Below are the code and all the weights of a small trained network. Each question names an input and a class and asks about switching units off, where a switched-off unit gives its printed mean instead of its output.

import numpy as np


def w(rows, s, z=0):
    codes = np.array(rows[::2]) - 128.0
    scale = np.full(codes.shape[1], s)
    scale[-1] = z or s
    return codes * scale


def f(y):
    return np.maximum(y, 0)


def log_softmax(a):
    a = a - a.max(-1, keepdims=True)
    return a - np.log(np.exp(a).sum(-1, keepdims=True))


def net(x, mask):
    res = np.array(x, float).reshape(1, 4) / 4 @ E
    y = f(res @ A[0][:, :-1].T + A[0][:, -1])
    res = res + np.where(mask, y, B[0][:, -1]) @ B[0][:, :-1]
    return log_softmax(res[-1] @ U[:, :-1].T + U[:, -1])


A, B = {}, {}
E = w([
[192,194,186,188,60,200,190,72,158,194],'x0',
[60,100,203,61,189,48,206,58,201,207],'x1',
[206,45,180,78,204,204,150,202,47,205],'x2',
[119,69,159,46,43,133,179,13,3,38],'x3',
],0.0063)
A[0] = w([
[175,174,178,169,70,189,180,79,142,172,40],'neuron 1',
[176,178,180,171,70,190,182,76,141,173,39],'neuron 2',
[116,70,169,35,29,138,200,18,2,35,36],'neuron 3',
[174,167,163,176,89,187,160,106,155,179,92],'neuron 4',
[68,61,69,60,196,57,73,169,88,66,25],'neuron 5',
[51,204,80,163,49,41,118,54,193,50,41],'neuron 6',
[198,51,190,60,202,204,157,184,43,189,47],'neuron 7',
[176,176,179,170,70,190,181,77,142,172,40],'neuron 8',
[183,150,57,193,67,200,60,185,69,62,27],'neuron 9',
[164,136,82,158,68,182,95,153,60,62,81],'neuron 10',
[56,99,209,55,171,42,216,52,180,187,6],'neuron 11',
],0.0056,0.0018)
B[0] = w([
[64,92,144,97,114,88,86,180,104,78,181],'neuron 1',
[61,92,144,96,114,86,85,180,103,78,183],'neuron 2',
[110,211,114,177,207,121,172,254,223,194,254],'neuron 3',
[72,107,137,109,125,97,102,189,119,91,177],'neuron 4',
[51,80,147,93,97,83,81,183,93,63,202],'neuron 5',
[22,76,68,188,68,188,170,81,88,196,226],'neuron 6',
[21,76,67,188,63,182,173,77,88,187,218],'neuron 7',
[62,92,144,96,114,87,85,180,103,78,182],'neuron 8',
[143,166,193,67,174,163,39,45,146,167,209],'neuron 9',
[154,160,181,77,165,153,60,57,144,154,192],'neuron 10',
[158,151,193,61,158,171,22,23,126,150,227],'neuron 11',
],0.0076,0.0087)
U = w([
[153,155,187,63,163,161,80,38,130,135,98],'0',
[96,79,54,209,58,185,169,86,69,162,110],'1',
[107,86,142,90,106,30,109,197,81,18,113],'2',
[136,189,111,179,196,119,151,225,228,168,144],'3',
[186,133,119,124,127,98,179,110,111,81,254],'4',
[252,128,108,141,107,93,214,102,115,70,53],'5',
[224,130,108,158,114,91,179,106,104,66,44],'6',
[211,132,109,145,113,92,203,119,117,74,54],'7',
],0.011,0.01)

Each question gives the input, the list of numbers given to net, and the class t.
The units are the neurons (one row each of A and B). Each row of codes is followed by its name. A weight is (code - 128) times the scale printed after its matrix; where a second scale follows, it is the last column's (A, B and U).
mask holds one flag per neuron, in row order. A switched-off neuron (its flag False) gives its mean, the last column of its row in B, instead of its output. The means were averaged over made-up inputs and are rounded, as every weight is.
A unit's drop is (log p(t) with every unit on - log p(t) with that unit switched off) / (log p(t) with every unit on - log p(t) with every unit switched off).
The circuit of an input: a set's keep is (log p(t) with only the set's units on - log p(t) with every unit switched off) / (log p(t) with every unit on - log p(t) with every unit switched off). Starting from all 11 units, units are removed one at a time, each time the one whose removal leaves the highest keep (on an exact tie, the one counted first), for as long as the keep stays at least 0.8.
units of the circuit, in order: the units of the circuit, biggest drop first
unit that matters most: the unit with the biggest drop
top k neurons: the k neurons with the biggest drops, biggest first
drop of u: that unit's drop, to one decimal
input [6,-8,-8,-1], class 0: top 2 neurons => [neuron 9; neuron 10]
input [0,8,-4,-6], class 0: unit that matters most => neuron 11
input [-8,1,3,-6], class 2: top 2 neurons => [neuron 3; neuron 5]
input [0,8,-8,-4], class 0: top 2 neurons => [neuron 11; neuron 7]
input [3,5,0,6], class 3: top 2 neurons => [neuron 3; neuron 9]
input [-1,-6,0,-6], class 0: top 3 neurons => [neuron 3; neuron 9; neuron 10]
input [-3,4,5,-1], class 1: top 3 neurons => [neuron 7; neuron 9; neuron 10]
input [2,2,-7,8], class 3: top 2 neurons => [neuron 3; neuron 7]
input [2,-1,-6,-3], class 1: top 2 neurons => [neuron 6; neuron 3]
input [-3,-5,-7,6], class 1: top 2 neurons => [neuron 6; neuron 11]
input [-7,8,-6,0], class 0: top 2 neurons => [neuron 11; neuron 7]
input [6,-6,-6,-5], class 0: top 4 neurons => [neuron 9; neuron 3; neuron 7; neuron 10]
input [-2,-3,1,-1], class 4: top 2 neurons => [neuron 11; neuron 3]
input [-1,2,-3,3], class 4: unit that matters most => neuron 7
input [-5,-2,-5,-4], class 1: top 2 neurons => [neuron 6; neuron 3]
input [4,-8,-6,6], class 0: top 3 neurons => [neuron 9; neuron 10; neuron 7]
input [6,-5,-1,4], class 2: drop of neuron 11 => 0.4
input [7,6,1,1], class 2: drop of neuron 9 => 0.2
input [-5,-2,-4,7], class 3: drop of neuron 1 => 0.0
input [-7,2,8,-4], class 1: drop of neuron 7 => 1.1
input [-8,4,1,-7], class 2: units of the circuit, in order => [neuron 5]
